In the rows, 128 means zero.
Here are made-up elements, facts about them, and rows of numbers that follow some of those facts. Name the element behind each unnamed row.

There are 4 kinds of fact about the elements: ω, ρ, χ, ξ.
ω a <- K_101 K_125 K_129 K_182 K_205 K_214 K_26 K_269 K_284 K_31 K_367 K_439 K_48 K_617 K_628 K_640 K_652 K_662 K_663 K_670 K_693 K_728 K_754 K_772 K_777 K_798 K_830 K_842 K_884 K_916 K_938 K_973
ω b <- K_141 K_184 K_195 K_215 K_297 K_303 K_320 K_365 K_450 K_489 K_501 K_518 K_553 K_57 K_667 K_923 K_977
ω c <- K_142 K_204 K_223 K_241 K_247 K_263 K_285 K_306 K_424 K_429 K_461 K_533 K_61 K_665 K_788 K_868 K_918
ω e <- K_152 K_302 K_32 K_53 K_655 K_731 K_743 K_748 K_75 K_782 K_818 K_83 K_854 K_976
ω g <- K_17 K_228 K_330 K_356 K_550 K_579 K_691 K_692 K_740 K_986
ω d <- K_190 K_324 K_569 K_608 K_639 K_669 K_765 K_816 K_848 K_879 K_902
ω f <- K_67 K_824 K_919
{K_101 K_125 K_297 K_31 K_320 K_461 K_569 K_61 K_728 K_75 K_782 K_902} ρ brena
{K_129 K_152 K_17 K_182 K_214 K_367 K_439 K_489 K_553 K_662 K_669 K_691 K_765 K_788 K_854 K_868 K_884 K_919 K_986} ρ nekludon
{K_141 K_204 K_26 K_263 K_284 K_306 K_32 K_429 K_48 K_501 K_608 K_640 K_693 K_743 K_798 K_816 K_824 K_879 K_918 K_923 K_938 K_973 K_976 K_977} ρ vibriplur
{K_142 K_184 K_195 K_205 K_215 K_241 K_247 K_269 K_285 K_302 K_324 K_330 K_356 K_365 K_424 K_450 K_518 K_53 K_533 K_550 K_57 K_579 K_617 K_628 K_639 K_655 K_663 K_665 K_667 K_67 K_692 K_731 K_740 K_748 K_754 K_772 K_777 K_83 K_830 K_842 K_848} ρ zoplo
{K_190 K_223 K_228 K_303 K_652 K_670 K_818 K_916} ρ laflu
{K_101 K_129 K_141 K_142 K_182 K_184 K_190 K_195 K_204 K_205 K_215 K_228 K_263 K_297 K_302 K_320 K_324 K_330 K_365 K_48 K_533 K_550 K_553 K_61 K_617 K_640 K_652 K_655 K_691 K_693 K_728 K_740 K_743 K_75 K_772 K_798 K_816 K_824 K_83 K_830 K_854 K_884 K_938 K_986} χ rero
{K_125 K_152 K_17 K_214 K_223 K_241 K_247 K_26 K_269 K_284 K_285 K_303 K_306 K_31 K_32 K_356 K_367 K_424 K_429 K_439 K_450 K_461 K_489 K_501 K_518 K_53 K_569 K_57 K_579 K_608 K_628 K_639 K_662 K_663 K_665 K_667 K_669 K_67 K_670 K_692 K_731 K_748 K_754 K_765 K_777 K_782 K_788 K_818 K_842 K_848 K_868 K_879 K_902 K_916 K_918 K_919 K_923 K_973 K_976 K_977} χ pabes
[K_101 K_152 K_195 K_879] ξ K_743
[K_101 K_429] ξ K_824
[K_125 K_141 K_868] ξ K_501
[K_125] ξ K_670
[K_129 K_424] ξ K_628
[K_182 K_765] ξ K_667
[K_182] ξ K_365
[K_182] ξ K_26
[K_184 K_263 K_53 K_57 K_639 K_670 K_798 K_902 K_918] ξ K_228
[K_195] ξ K_782
[K_241] ξ K_303
[K_26 K_439 K_550 K_617 K_655 K_667 K_798 K_854] ξ K_640
[K_285] ξ K_141
[K_32 K_356 K_75 K_818] ξ K_879
[K_32 K_533] ξ K_263
[K_367] ξ K_798
[K_429] ξ K_205
[K_439 K_48 K_824 K_854] ξ K_973
[K_550 K_765] ξ K_241
[K_553] ξ K_884
[K_640 K_743] ξ K_57
[K_662 K_798 K_868] ξ K_617
[K_663 K_665 K_868] ξ K_693
[K_669 K_83] ξ K_608
[K_67] ξ K_918
[K_692 K_976] ξ K_297
[K_748] ξ K_772
[K_765] ξ K_518
[K_782 K_83 K_879] ξ K_923
[K_824 K_842] ξ K_53
[K_848] ξ K_740
[K_848] ξ K_842
[K_884] ξ K_356
[K_976] ξ K_754
[K_986] ξ K_655
[K_986] ξ K_777

Some rows with their names:
K_798: [118 151  92 142 163 136 129 107 127 159 156 112 106 155 129  80  91 122
 119 138 145  86 110 101  92 185 117 141 166  87 154 100 120 105 136 197
 170  86  93 151  49 163  92 101 144]
K_439: [123 143  90 150 159 114 133  95 131 142 144 109  91 155 142  79 113 149
 146 122 111  86 128 122 100 202 137 135 164  86 148 118 116 118 160 179
  89  86 131 150  58 150  93 108 136]
K_879: [ 89 126  89 120 164 148 129 108 128 113 151 117  78 176 147 107  95 154
 119 132  99 111 103 138 127 210  86 186 149  92 174 125 150 121 147 175
  92  76 157 165 113 144  97  78 146]
K_830: [113 139  90 142 155 162 109 115 131 143 153 121 103 161 128  82  97 121
 118 151 131  99 114 110  84 157 107 138 158  88 132 131 108 100 128 194
 181  68  98 155  95 151 102  99 159]
K_214: [122 123  89 161 146 133 110  99 134 127 150 117  84 164 145  98 108 142
 157 114  99 109 123 128  94 176 123 136 167  97 128 139 107 110 147 170
 108  69 135 152 113 130  98 108 132]
K_489: [108 126  89 158 156 148 106 100 140 124 150 107  86 169 153  93 109 147
 145 116  99 114 115 135 114 160 103 128 152 103 144 134 109 115 148 163
 109  80 134 161 117 130  96 101 130]
K_17: [ 88 158  87 183 149 166 107  84 161 125 130 109  87 161 167  91 118 109
 129 115 116 144 111 154 112 149  92 108 184 130 128 131  79 112 151 179
  91 186  92 154 149 110 105  78 135]
K_569: [ 86 129  96 139 164 131 111 102 128 107 155 116  98 172 148 103  94 168
 135 125 108 107 108 131 114 195  82 139 118  98 141 153 119 127 141 180
  97  56 153 176 123 129  98  95 125]
K_916: [119 129  87 153 151 117 110 121 132 124 153 122  90 161 140  94 116 143
 145 128 103  93 133 130  96 163 122 146 156 118 134 147 115 107 147 174
 137  78 111 148 113 134 105 107 135]
K_205: [122 147  93 135 158 156 127 117 130 146 152 120 109 159 122  80  95 122
 114 144 118 118 118 113  89 171 105 163 156  69 159 118 130 101 132 197
 174  74  96 153 101 157 101  91 153]
K_788: [134 134  87 166 139 156 111 107 135 133 145 116  74 160 147  94 116 123
 144 120 101 118 117 128  83 143 124 125 181  98 128 139  91 108 147 176
 112  93 117 151 101 128 104  99 126]
K_669: [ 90 119  85 137 159 136 100  99 143 122 152 109  76 176 154 102  94 170
 156 130  98  96 105 150 132 194 100 167 142  77 155 129 134 119 146 166
  86  79 159 170 105 129  92  99 155]
K_75: [ 78 153  91 132 164 143 104  89 151 142 143 119 104 165 150  76  84 122
  98 150 141 128  83 126 114 181  80 165 149  75 147 106 114 113 129 215
 120 150 114 173  94 134  98  74 157]
K_320: [ 90 144  92 144 158 162  95 104 139 139 154 116 111 162 135  80  84 130
 123 135 138 109 100 113 107 138  80 126 139  78 129 135  92 113 131 198
 163  86 116 177  83 140 100  93 143]
K_731: [ 83 142  92 152 163 142 114 101 151 111 148 118  95 165 152 104 111 125
 117 129 108 106 102 137 106 190  86 130 151 133 141 146 112 115 144 177
 110 121 107 145 154 127 106  88 150]
K_854: [ 78 161  92 162 167 138 102  87 164 151 142  98 128 163 144  68  90 135
 135 125 149  91 111 117 126 190 103 132 152  87 170  96 113 104 138 192
 113 161 109 150  79 153  82  92 155]
K_31: [112 141  91 144 148 140 123 107 125 126 149 126  91 160 141 100 106 144
 139 125 100 117 110 130  87 166 112 140 154  92 117 150  95 121 149 193
 102  51 127 166  95 125 104 101 117]
K_302: [ 81 148  91 147 167 163 102 104 156 134 146 114 121 167 139  93  95 121
 109 138 141 107 104 117 111 167  79 135 142 102 145 129 103  99 123 194
 168 136  95 157 136 142 103  85 167]
K_324: [ 85 132  92 133 168 155 100 113 137 127 169 113 115 174 135  92  79 149
 126 143 126  79 105 114 122 165  82 140 128  94 151 132 128 105 125 186
 164  63 124 166 112 157  96  99 168]
K_977: [100 129  90 144 158 154 121 107 141 116 150 110  82 165 148 101 102 142
 138 124 113 108 108 135 104 170  98 131 146 121 142 148 110 116 145 179
 117  76 132 162 121 137 101 103 144]

Which element is each row?
No name comes twice in this set of rows, the named rows included.
[ 87 164  88 165 156 180 118  95 160 141 138 116 114 155 145  76 111  87
  79 138 146 151 104 124 101 148  84 119 178 126 151 114  91 100 128 207
 173 181  66 147 133 142 109  54 151]	K_740
[ 97 139  92 139 159 156  98 111 142 133 158 117 105 165 136  89  91 126
 108 140 137 102 108 119 109 144  89 132 143  88 146 134 114 100 128 191
 176  88 108 165 112 152 102  95 166]	K_215
[ 95 137  90 130 164 131 124 101 129 145 154 115 109 164 132  91  98 123
  81 143 153  93 104 116 113 198  92 134 153 103 165 104 134 104 131 188
 180 113 101 160  69 161  97  81 151]	K_184
[ 81 156  92 122 158 129 124  92 147 120 137 124  91 166 159  92 101 148
 109 133 102 143  90 147 108 203  84 165 153  86 148 121 117 126 149 196
  72 137 133 163 128 124 100  74 134]	K_782
[ 92 163  84 153 155 163 132  96 159 118 133 125  79 158 169  92 125  94
  66 141 106 151  89 156  99 181  93 136 181 129 143 123 108 114 149 195
 110 209  92 149 154 123 112  60 146]	K_356
[ 88 152  91 137 164 164 127 112 153 145 138 115 107 168 142  85  88 118
 126 138 130 144  96 124 133 186  75 165 157  86 179  98 134 103 131 200
 126 133 111 158 149 157  97  60 158]	K_743
[ 89 160  87 189 153 189  86  90 174 152 138 106 115 162 151  68  98  98
 119 121 141 145 104 128 110 127  94 108 182 116 134 111  74  95 132 199
 140 202  81 162 118 129  98  71 158]	K_691
[102 142  89 134 162 118 132  95 133 122 146 120  87 156 145 104 116 126
 102 131 117 104 104 130  96 219 103 133 172 133 150 123 121 110 148 179
 112 127 103 142  95 145 103  87 132]	K_67
[ 83 183  91 165 169 160 125  96 170 146 141 110 134 146 147  64 105  87
  86 140 148 111 105 119  98 159 104 101 163 118 148 114  91 103 140 210
 139 215  58 131  96 158  98  86 172]	K_550
[110 133  92 128 155 100 130  87 109 133 148 121  88 150 139  92 112 150
 121 124 131 102 102 120  87 215 111 123 163 114 127 126  95 122 150 188
 127  72 119 165  49 134 102  97  95]	K_125
[127 154  96 155 158 163 136 125 137 153 142 118 122 159 116  69  92 116
 148 128 117 122 130 100 109 171 107 150 152  66 183 111 119 106 141 194
 141  71  90 142  94 167  97  93 140]	K_640
[ 98 138  87 142 156 162  97  97 149 155 153 109  94 173 147  75  80 134
 123 142 131 111 103 131 112 157  99 160 161  64 145  99 122 107 135 184
 137 114 129 177  72 141  91  92 165]	K_553
[116 131  88 136 152  95 137 110 119 131 147 123  80 157 136 102 126 149
 119 121 118 104 133 121  98 212 119 142 166 127 150 115 130 105 147 168
 148  74 111 148  72 147 106  89 112]	K_670
[107 140  89 122 152 161 140 114 138 117 144 123  73 169 147  95 102 128
 123 133  92 146 104 135 117 172  92 165 160  89 164 132 138 116 149 180
  93  90 134 156 146 139 103  72 147]	K_923
[100 159  93 149 167 172 133 119 146 140 150 113 127 160 125  73 100 126
 138 136 131 114 114 114 109 164  94 131 133  87 172 125 116 105 136 195
 154  99  89 143  94 168  97  93 159]	K_365

Now the same elements, written a new way:
Some elements and their rows:
K_830: [ 91 132 131 149 147 147 174 126 158 116 149 120 123 133 120 115 137 116
 137 117 157 127 121 141 146 141 196 116 106]
K_297: [128 144 119 120 156 132 104 131  99 129 168 116 142 111 134 139 154 100
 119  90 128 140 129 124 124 136 145 122 147]
K_693: [101 138 143 136 165 136 146 120 174 130 135 109 126 120 120 138 137 106
 126 108 164 141 131 139 132 188 161 112 110]
K_306: [150 130 147 118 110 103 128 122 128 147  99 127 149 112 119 135 124 137
 125 104 109 124 128 127 112 123  55 129 134]
K_938: [ 98 139 139 135 169 136 147 120 169 131 136 114 120 124 121 126 138 102
 130 111 158 140 129 140 131 191 166 105 107]
K_269: [108 141 169 158 112 152 157 128 152 129 132 148 110 135 127 122 113 135
 141 140 142 104 138 136 136 132 161 120  97]
K_639: [143 110 130 132  87 143  93 163 123 116  93 156 118 129 155  93 121 135
 130 145 150 140 127 134 133 107 138 182 133]
K_215: [123 113 115 134 132 138 133 137 111 123 172 111 159 138 131 104 148 102
 128 103 136 136 123 129 134 120 151 133 144]
K_916: [113 151 169 134 127 143 124 132 138 131 137 148  92 129 117 147 116 138
 115 139 140  97 137 133 125 157 157 113  96]
K_879: [138 149 122 127 117 115  99 101 140 156 145 138 119 149 140 131 103 101
 122 203 133 105 132  99 128 167  80 146 175]
K_743: [131 144  58 125 163  97 122  96 118 126  94 104 143 128 109 104 148 120
 123 140 119 133 120 120 116 141  72 131 149]
K_424: [143 121 128 129  96 109 151 126 122 128 111 138 145 131 122 121 122 140
 131 130 106 114 120 125 124  77  85 137 129]
K_670: [119 139 147 125 108 155  81 159 153 118  77 168  74 121 136 120 118 151
 109 159 169 131 123 140 124 162 176 158  93]
K_533: [119 113  88 113 124 110 162 124 149 114 132 116 157 132 120 119 148 124
 124 121 124 144  99 128 131  90 112 143 142]
K_17: [146 120 142 123 115 142 124 130 102 138 139 145 132 125 133 147 121 141
 124 114  99 123 134 125 122 120  87 131 130]
K_214: [109 142 165 140 130 160 143 128 143 130 128 154 103 124 135 145 104 138
 127 126 133 109 141 132 135 161 160 107 104]
K_461: [141 150 137 112 104 103 118 127 112 142 113 142 136 104 127 153 127 144
 120 100  98 124 119 127 115  97  77 125 132]
K_748: [143 125 127 126  93 107 145 126 127 132 110 136 147 131 121 124 122 150
 132 133 101 116 115 126 125  75  78 140 129]
K_53: [150 117 101 123  77 125 109 153 124 117  52 159 131 122 136  85 136 156
 128 143 127 140 107 137 124  81  90 190 126]
K_302: [119 113 100 119 123 109 172 121 129 125 138 109 163 128 113 115 153 129
 128  96 112 143 102 134 131  89 110 131 130]

Which element is each row?
No name comes twice in this set of rows, the named rows included.
[131 102  92 124 124 147  93 162 124 100 116 130 146 130 152  87 152 109
 123 129 163 164 111 137 136 113 161 181 143]	K_184
[146 140 131 117 104 142  52 161 114 128  86 160 103 104 159 127 128 135
 115 136 146 143 131 129 118 127 134 170 137]	K_902
[ 88 183  93 139 173 141 123 107 125 123 133 133  98 122 124 126 140 114
 123 156 156 115 131 127 132 179 178 110 118]	K_101
[100 151 114 145 189 136 134 109 143 122 115 106 111 132 117 117 136 108
 134 135 159 131 146 135 129 189 169 100 111]	K_48
[125 146 103 105 140 107 129 121 124 127 133 123 148 105 120 149 157 128
 113  82 115 146 104 131 119 113 105 120 134]	K_61
[119 136  86 140 151 135 126 117  95 117 161 117 147 148 134  84 143 101
 127 149 137 120 123 119 138 119 142 143 160]	K_195
[121 130 126 114 154 130 105 135 110 120 166 115 145 126 118 122 151 107
 104 105 138 132 120 129 124 140 149 122 133]	K_190
[138 110 135 131 114 143 138 122 120 148 129 146 118 122 123 158 130 158
 133 115  91 127 129 131 122 128  80 135 112]	K_919
[130 110 155 134 146 113 113 126 149 125  91  94  75 138 131 155  93 141
 158 160 134 133 176 124 127 155 186  83 108]	K_26
[145 131 164 121 125 128  91 144  87 140 151 135 132 126 127 127 127 123
 104 117 115 109 140 122 117 125 115 128 135]	K_303
[ 92 160 133 129 162 140 140 123 150 127 153 129 105 109 123 153 144 113
 121 109 153 133 124 135 136 168 184 104 106]	K_728
[144 125 126  96  90  98 121 118 152 144 138 144 127 139 114 169 114 137
 102 176 100 118 100 109 117 108  68 146 153]	K_818
[112 111 117 120 164 128 101 142 183 109  90  94  88 129 133 138 123 125
 140 141 169 170 144 139 131 180 209 110 107]	K_798
[139 107  88  97 124 110  91 144 172 124  65 123 142 114 134 112 152 126
 115 112 154 181  99 136 121 137  94 177 135]	K_263

